Below are the code and all the weights of a small trained network. Each question names an input and a class and asks about switching units off, where a switched-off unit gives its printed mean instead of its output.

import numpy as np


def w(rows, s, z=0):
    codes = np.array(rows[::2]) - 128.0
    scale = np.full(codes.shape[1], s)
    scale[-1] = z or s
    return codes * scale


def norm(h):
    return h / np.sqrt((h * h).mean(-1, keepdims=True) + 1e-5)


def f(y):
    return y / 2 * (1 + np.tanh(0.7978845608 * (y + 0.044715 * y**3)))


def log_softmax(a):
    a = a - a.max(-1, keepdims=True)
    return a - np.log(np.exp(a).sum(-1, keepdims=True))


def net(x, mask):
    res = np.array(x, float).reshape(1, 7) / 4 @ E
    u = 0
    for l in range(4):
        y = f(norm(res) @ A[l][:, :-1].T + A[l][:, -1])
        res = res + np.where(mask[u : u + 3], y, B[l][:, -1]) @ B[l][:, :-1]
        u += 3
    return log_softmax(norm(res)[-1] @ U[:, :-1].T + U[:, -1])


A, B = {}, {}
E = w([
[149,184,121,49,13,102],'x0',
[138,220,1,172,131,173],'x1',
[129,130,129,126,130,126],'x2',
[124,126,127,128,128,127],'x3',
[116,66,61,30,186,203],'x4',
[131,130,128,125,130,121],'x5',
[131,129,128,127,130,130],'x6',
],0.0052)
A[0] = w([
[139,120,142,186,139,116,74],'L0N0',
[132,134,4,126,147,116,8],'L0N1',
[107,175,90,243,69,182,195],'L0N2',
],0.0047,0.0015)
B[0] = w([
[169,70,143,68,226,207,132],'L0N0',
[82,220,27,114,36,215,190],'L0N1',
[200,96,140,139,112,3,251],'L0N2',
],0.0042,0.0021)
A[1] = w([
[78,130,35,134,135,132,2],'L1N0',
[126,200,89,194,148,110,98],'L1N1',
[91,70,130,2,177,138,108],'L1N2',
],0.0077,0.0034)
B[1] = w([
[118,107,162,116,114,185,166],'L1N0',
[210,2,53,149,134,77,203],'L1N1',
[178,112,127,73,164,57,254],'L1N2',
],0.0075,0.0037)
A[2] = w([
[108,199,206,80,27,137,3],'L2N0',
[146,107,255,151,126,89,117],'L2N1',
[154,115,76,101,138,179,51],'L2N2',
],0.008,0.0026)
B[2] = w([
[84,117,113,62,197,2,186],'L2N0',
[53,203,134,184,139,187,254],'L2N1',
[2,149,163,223,193,178,172],'L2N2',
],0.0066,0.0045)
A[3] = w([
[204,111,113,36,1,85,29],'L3N0',
[111,221,89,93,25,141,158],'L3N1',
[127,149,78,108,141,177,12],'L3N2',
],0.0082,0.0012)
B[3] = w([
[141,84,178,186,50,255,253],'L3N0',
[151,234,96,91,159,87,236],'L3N1',
[24,142,146,71,60,158,169],'L3N2',
],0.0091,0.0031)
U = w([
[72,157,216,230,168,163,135],'0',
[91,215,194,86,110,16,187],'1',
[152,62,158,62,253,88,50],'2',
[177,59,182,41,67,166,249],'3',
[218,48,58,186,165,50,185],'4',
[216,180,91,169,25,146,162],'5',
[48,89,51,147,170,225,98],'6',
[87,238,66,37,98,159,7],'7',
],0.017,0.0014)

Each question gives the input, the list of numbers given to net, and the class t.
The units are the neurons (one row each of A and B). Each row of codes is followed by its name. A weight is (code - 128) times the scale printed after its matrix; where a second scale follows, it is the last column's (A, B and U).
mask holds one flag per neuron, layer by layer. A switched-off neuron (its flag False) gives its mean, the last column of its row in B, instead of its output. The means were averaged over made-up inputs and are rounded, as every weight is.
A unit's drop is (log p(t) with every unit on - log p(t) with that unit switched off) / (log p(t) with every unit on - log p(t) with every unit switched off).
The circuit of an input: a set's keep is (log p(t) with only the set's units on - log p(t) with every unit switched off) / (log p(t) with every unit on - log p(t) with every unit switched off). Starting from all 12 units, units are removed one at a time, each time the one whose removal leaves the highest keep (on an exact tie, the one counted first), for as long as the keep stays at least 0.8.
units of the circuit, in order: the units of the circuit, biggest drop first
k most important neurons: the k neurons with the biggest drops, biggest first
top k neurons in layer l: the k neurons of layer l with the biggest drops, biggest first
drop of u: that unit's drop, to one decimal
input [1,-5,2,-5,0,-6,1], class 1: units of the circuit, in order	L2N1, L3N0
input [4,-1,2,0,2,2,-1], class 3: most important neuron	L3N0
input [6,0,0,6,3,-5,-6], class 3: top 2 neurons in layer 2	L2N1, L2N0
input [5,0,8,-7,0,1,0], class 1: 3 most important neurons	L1N1, L2N0, L1N2
input [0,-8,-2,-6,-1,3,-7], class 0: 2 most important neurons	L2N1, L3N1
input [3,-1,-2,-3,4,-6,-6], class 3: 2 most important neurons	L1N2, L3N0
input [1,-1,5,3,2,4,-5], class 3: top 2 neurons in layer 2	L2N0, L2N2
input [-6,6,-8,5,-1,-1,-3], class 4: 2 most important neurons	L1N1, L0N2
input [0,3,3,5,-3,-3,-1], class 4: drop of L2N2	-0.1
input [-5,2,3,-4,-8,-7,6], class 4: drop of L1N1	0.4
input [-5,5,4,8,-8,-5,0], class 4: drop of L3N1	0.0
input [-2,1,4,5,0,-6,-3], class 4: drop of L0N2	0.1
